Below is a small trained network, with its code and all its weights. Each question gives an input and a class and asks what happens when units are switched off, that is, made to give their printed mean instead of their output.

import numpy as np


def w(rows, s, z=0):
    codes = np.array(rows[::2]) - 128.0
    scale = np.full(codes.shape[1], s)
    scale[-1] = z or s
    return codes * scale


def norm(h):
    return h / np.sqrt((h * h).mean(-1, keepdims=True) + 1e-5)


def f(y):
    return np.maximum(y, 0)


def log_softmax(a):
    a = a - a.max(-1, keepdims=True)
    return a - np.log(np.exp(a).sum(-1, keepdims=True))


def net(x, mask):
    res = np.array(x, float).reshape(1, 7) / 4 @ E
    u = 0
    for l in range(2):
        y = f(norm(res) @ A[l][:, :-1].T + A[l][:, -1])
        res = res + np.where(mask[u : u + 3], y, B[l][:, -1]) @ B[l][:, :-1]
        u += 3
    return log_softmax(norm(res)[-1] @ U[:, :-1].T + U[:, -1])


A, B = {}, {}
E = w([
[130,115,138,131,129,149,116,128,134],'x0',
[127,128,133,132,132,129,126,132,130],'x1',
[135,132,125,128,125,124,128,136,125],'x2',
[127,126,127,126,130,128,130,125,130],'x3',
[192,186,168,136,137,190,148,75,63],'x4',
[196,151,78,84,193,120,64,79,112],'x5',
[123,111,123,7,182,130,123,162,95],'x6',
],0.011)
A[0] = w([
[112,145,77,186,108,106,68,97,219,163],'0.n0',
[139,205,156,210,111,180,113,2,122,45],'0.n1',
[116,193,102,30,110,237,245,94,59,1],'0.n2',
],0.0067,0.0034)
B[0] = w([
[167,22,156,144,123,42,119,2,22,212],'0.n0',
[145,222,50,37,54,99,110,215,125,253],'0.n1',
[95,87,237,218,194,160,124,101,157,210],'0.n2',
],0.0087,0.0061)
A[1] = w([
[99,88,138,26,2,72,149,146,14,76],'1.n0',
[144,187,169,146,51,178,179,122,125,5],'1.n1',
[65,91,87,86,197,108,102,135,158,44],'1.n2',
],0.0057,0.0033)
B[1] = w([
[95,104,163,144,144,184,139,135,174,253],'1.n0',
[124,139,11,193,179,137,168,150,141,209],'1.n1',
[145,158,51,127,121,165,155,194,161,195],'1.n2',
],0.012,0.0038)
U = w([
[38,71,194,178,54,75,143,99,154,226],'0',
[24,83,181,48,126,152,154,203,200,108],'1',
[112,197,104,187,55,172,191,170,147,149],'2',
[77,136,250,163,186,197,174,132,106,148],'3',
[171,62,98,127,124,63,79,25,115,81],'4',
[108,104,37,46,193,124,87,154,157,75],'5',
[167,232,111,91,82,122,79,96,89,231],'6',
[185,160,194,56,220,180,125,66,103,4],'7',
],0.015,0.0024)

Each question gives the input, the list of numbers given to net, and the class t.
The units are the neurons (one row each of A and B). Each row of codes is followed by its name. A weight is (code - 128) times the scale printed after its matrix; where a second scale follows, it is the last column's (A, B and U).
mask holds one flag per neuron, layer by layer. A switched-off neuron (its flag False) gives its mean, the last column of its row in B, instead of its output. The means were averaged over made-up inputs and are rounded, as every weight is.
A unit's drop is (log p(t) with every unit on - log p(t) with that unit switched off) / (log p(t) with every unit on - log p(t) with every unit switched off).
The circuit of an input: a set's keep is (log p(t) with only the set's units on - log p(t) with every unit switched off) / (log p(t) with every unit on - log p(t) with every unit switched off). Starting from all 6 units, units are removed one at a time, each time the one whose removal leaves the highest keep (on an exact tie, the one counted first), for as long as the keep stays at least 0.8.
units of the circuit, in order: the units of the circuit, biggest drop first
top k neurons: the k neurons with the biggest drops, biggest first
k most important neurons of layer l: the k neurons of layer l with the biggest drops, biggest first
drop when u is switched off: that unit's drop, to one decimal
input [-5,0,6,-4,1,-7,3], class 3: top 3 neurons => 0.n1; 0.n2; 1.n2
input [1,7,-4,5,2,0,8], class 3: top 2 neurons => 0.n2; 0.n1
input [1,-7,-5,-3,1,-6,8], class 3: top 2 neurons => 0.n2; 0.n1
input [-3,-6,6,5,5,0,-1], class 2: top 4 neurons => 0.n1; 1.n1; 0.n2; 0.n0
input [-3,8,-3,-8,-4,0,0], class 0: units of the circuit, in order => 0.n1
input [7,5,0,-6,-6,8,-1], class 4: 2 most important neurons of layer 0 => 0.n0; 0.n1
input [-4,6,-1,7,-7,8,-1], class 4: top 2 neurons => 0.n0; 0.n1
input [7,7,1,6,5,-1,8], class 3: top 2 neurons => 0.n2; 0.n1
input [-7,0,-1,8,1,3,4], class 7: top 3 neurons => 0.n1; 0.n2; 1.n1
input [6,4,-3,-5,4,0,7], class 3: 2 most important neurons of layer 0 => 0.n2; 0.n1
input [-5,1,-8,0,8,-5,0], class 2: top 3 neurons => 0.n1; 1.n1; 0.n0
input [-1,7,-2,2,-1,1,-8], class 4: drop when 0.n0 is switched off => 1.3
input [-5,5,6,-3,-6,1,-4], class 4: drop when 0.n1 is switched off => 0.1
input [-2,6,2,5,8,-3,4], class 3: drop when 1.n1 is switched off => 0.0
input [5,7,3,-1,2,4,0], class 6: drop when 0.n2 is switched off => 0.1
input [4,-4,0,-4,2,-1,4], class 3: most important neuron of layer 0 => 0.n2
